Below are the code and all the weights of a small trained network. Each question names an input and a target symbol and asks about switching units off, where a switched-off unit gives its printed mean instead of its output.

import numpy as np


def w(rows, s, z=0):
    codes = np.array(rows[::2]) - 128.0
    scale = np.full(codes.shape[1], s)
    scale[-1] = z or s
    return codes * scale


def norm(h):
    return h / np.sqrt((h * h).mean(-1, keepdims=True) + 1e-5)


def f(y):
    return y / 2 * (1 + np.tanh(0.7978845608 * (y + 0.044715 * y**3)))


def softmax(a):
    e = np.exp(a - a.max(-1, keepdims=True))
    return e / e.sum(-1, keepdims=True)


def log_softmax(a):
    a = a - a.max(-1, keepdims=True)
    return a - np.log(np.exp(a).sum(-1, keepdims=True))


def net(x, mask):
    ids = ['ΔΞαγεζθμστφψ'.index(c) for c in x.split()]
    T = len(ids)
    res = E[ids] + P[:T]
    u = 0
    for l in range(2):
        q, k, v = (norm(res) @ M[l].T for M in (Q, K, V))
        z = softmax(np.where(np.tri(T) > 0, q @ k.T / 3**0.5, -1e9)) @ v
        res = res + np.where(mask[u], z, O[l][:, -1]) @ O[l][:, :-1]
        u += 1
        y = f(norm(res) @ A[l][:, :-1].T + A[l][:, -1])
        res = res + np.where(mask[u : u + 8], y, B[l][:, -1]) @ B[l][:, :-1]
        u += 8
    return log_softmax(norm(res)[-1] @ U[:, :-1].T + U[:, -1])


Q, K, V, O, A, B = {}, {}, {}, {}, {}, {}
E = w([
[6,182,216,130],'Δ',
[117,132,164,145],'Ξ',
[128,118,132,143],'α',
[122,141,104,139],'γ',
[116,117,146,125],'ε',
[109,139,109,113],'ζ',
[247,203,106,206],'θ',
[96,254,126,192],'μ',
[119,84,145,26],'σ',
[207,116,165,97],'τ',
[153,245,134,38],'φ',
[184,18,82,119],'ψ',
],0.0079)
P = w([
[6,111,190,234],'0',
[30,121,156,246],'1',
[204,155,163,108],'2',
[69,133,137,234],'3',
[204,155,173,96],'4',
[77,145,139,234],'5',
[206,154,180,78],'6',
[80,152,122,230],'7',
[207,148,177,76],'8',
],0.0012)
Q[0] = w([
[211,211,182,5],'L0H0',
[228,122,167,145],'L0H0',
[42,71,92,247],'L0H0',
],0.0029)
K[0] = w([
[253,165,124,106],'L0H0',
[115,107,138,46],'L0H0',
[28,82,137,154],'L0H0',
],0.0042)
V[0] = w([
[4,69,96,206],'L0H0',
[248,161,89,191],'L0H0',
[112,247,93,34],'L0H0',
],0.0016)
O[0] = w([
[2,119,99,217,145],'L0H0',
[115,94,203,20,2],'L0H0',
[204,67,84,140,223],'L0H0',
],0.0016,0.00035)
A[0] = w([
[73,201,155,151,7],'L0N0',
[130,125,125,127,127],'L0N1',
[95,132,87,135,36],'L0N2',
[150,78,141,76,77],'L0N3',
[105,85,127,125,103],'L0N4',
[193,62,130,140,137],'L0N5',
[142,59,132,36,93],'L0N6',
[103,149,154,2,151],'L0N7',
],0.0035,0.0015)
B[0] = w([
[101,37,99,131,129],'L0N0',
[125,126,139,129,126],'L0N1',
[84,110,134,116,84],'L0N2',
[114,128,194,169,116],'L0N3',
[164,127,110,120,106],'L0N4',
[112,189,251,131,143],'L0N5',
[144,161,157,227,154],'L0N6',
[188,154,32,203,249],'L0N7',
],0.0023,0.0011)
Q[1] = w([
[1,2,101,175],'L1H0',
[45,7,128,172],'L1H0',
[62,62,72,162],'L1H0',
],0.0051)
K[1] = w([
[1,116,129,184],'L1H0',
[25,135,117,157],'L1H0',
[82,101,146,187],'L1H0',
],0.0067)
V[1] = w([
[109,174,187,12],'L1H0',
[207,110,119,214],'L1H0',
[138,2,120,86],'L1H0',
],0.0032)
O[1] = w([
[160,160,168,46,200],'L1H0',
[215,119,156,213,89],'L1H0',
[161,1,147,96,2],'L1H0',
],0.0029,0.0006)
A[1] = w([
[141,154,177,24,134],'L1N0',
[9,2,117,123,37],'L1N1',
[213,181,128,90,102],'L1N2',
[97,82,153,123,96],'L1N3',
[226,27,96,25,182],'L1N4',
[193,107,105,142,28],'L1N5',
[189,133,34,133,141],'L1N6',
[137,3,104,90,3],'L1N7',
],0.0044,0.0026)
B[1] = w([
[88,148,62,66,193],'L1N0',
[254,148,126,68,168],'L1N1',
[125,204,216,109,195],'L1N2',
[162,121,104,123,107],'L1N3',
[21,60,219,134,249],'L1N4',
[144,164,160,180,83],'L1N5',
[145,78,225,141,182],'L1N6',
[86,200,89,176,87],'L1N7',
],0.0039,0.0017)
U = w([
[12,171,151,139,101],'Δ',
[66,112,164,238,67],'Ξ',
[173,91,91,211,162],'α',
[94,132,72,200,172],'γ',
[234,91,86,74,124],'ε',
[85,126,13,82,251],'ζ',
[224,196,143,217,95],'θ',
[86,228,121,198,127],'μ',
[42,66,158,33,63],'σ',
[192,111,240,95,123],'τ',
[143,246,122,51,89],'φ',
[109,16,168,168,179],'ψ',
],0.012,0.0022)

Each question gives the input, a string of symbols that net reads in full, and the target symbol t.
The units are the heads (3 rows each of Q, K, V and O) and the neurons (one row each of A and B). Each row of codes is followed by its name. A weight is (code - 128) times the scale printed after its matrix; where a second scale follows, it is the last column's (O, A, B and U).
mask holds one flag per unit, layer by layer, with each layer's heads first. A switched-off unit (its flag False) gives its mean, the last column of its rows in O or B, instead of its output. The means were averaged over made-up inputs and are rounded, as every weight is.
A unit's drop is (log p(t) with every unit on - log p(t) with that unit switched off) / (log p(t) with every unit on - log p(t) with every unit switched off).
The circuit of an input: a set's keep is (log p(t) with only the set's units on - log p(t) with every unit switched off) / (log p(t) with every unit on - log p(t) with every unit switched off). Starting from the 12 units with the biggest drops (on a tie, the unit counted first), units are removed one at a time, each time the one whose removal leaves the highest keep (on an exact tie, the one counted first), for as long as the keep stays at least 0.8.
units of the circuit, in order: the units of the circuit, biggest drop first
most important unit: the unit with the biggest drop
k most important neurons: the k neurons with the biggest drops, biggest first
top k neurons in layer l: the k neurons of layer l with the biggest drops, biggest first
drop when u is switched off: that unit's drop, to one decimal
input ζ γ Ξ, target Ξ: most important unit	L0H0
input ψ ε ε, target ψ: units of the circuit, in order	(L1H0 L1N2)
input ψ τ ζ φ ε ζ ζ φ ε, target φ: units of the circuit, in order	(L1N4 L1N6 L1N0 L0N6)
input ψ ζ ζ, target ψ: units of the circuit, in order	(L1H0 L1N6 L0N7)
input ε ζ τ σ ζ ε α, target σ: units of the circuit, in order	(L0N7 L1H0 L1N0 L0N6)
input Ξ τ ε ε ε τ ζ, target τ: 2 most important neurons	(L1N6 L0N7)
input ε σ ζ ζ ζ, target σ: 3 most important neurons	(L1N6 L0N5 L0N7)
input Ξ Ξ τ Ξ ζ α ζ ε, target ε: top 2 neurons in layer 0	(L0N7 L0N6)
input θ Ξ ζ, target θ: top 3 neurons in layer 1	(L1N4 L1N6 L1N0)
input τ ζ ε σ ε σ α, target σ: 3 most important neurons	(L0N7 L1N0 L1N1)
input ζ σ ζ ε ε ψ γ, target ψ: units of the circuit, in order	(L1H0 L1N6)
input σ ζ ζ ψ Ξ ζ ζ γ γ, target ψ: top 2 neurons in layer 1	(L1N6 L1N1)
input ζ ε τ ζ γ, target τ: top 2 neurons in layer 1	(L1N6 L1N4)
input Ξ τ φ ζ σ α ζ φ α, target φ: most important unit	L0N5
input ε φ Ξ, target φ: top 3 neurons in layer 1	(L1N4 L1N6 L1N0)
input Δ ζ Ξ, target Δ: 2 most important neurons	(L1N1 L0N7)
input α ζ Ξ Δ ζ γ Ξ, target Δ: top 4 neurons in layer 1	(L1N1 L1N6 L1N2 L1N5)
input ε τ ζ θ α α, target α: top 2 neurons in layer 1	(L1N4 L1N2)
input ζ ζ θ τ ζ, target τ: top 3 neurons in layer 1	(L1N6 L1N7 L1N2)
input ε σ ζ, target σ: top 2 neurons in layer 1	(L1N6 L1N4)
input Ξ ψ ε ε ζ ε, target ε: top 2 neurons in layer 1	(L1N1 L1N4)
input γ ζ ε α, target α: top 2 neurons in layer 1	(L1N4 L1N1)
input γ μ ζ ζ μ φ ζ Ξ α, target φ: top 2 neurons in layer 1	(L1N4 L1N6)
input ζ σ ψ γ ζ, target ψ: drop when L0N7 is switched off	0.2
input σ γ ε, target σ: drop when L1N0 is switched off	0.2
input θ ζ ζ Ξ ε, target θ: drop when L1H0 is switched off	0.7
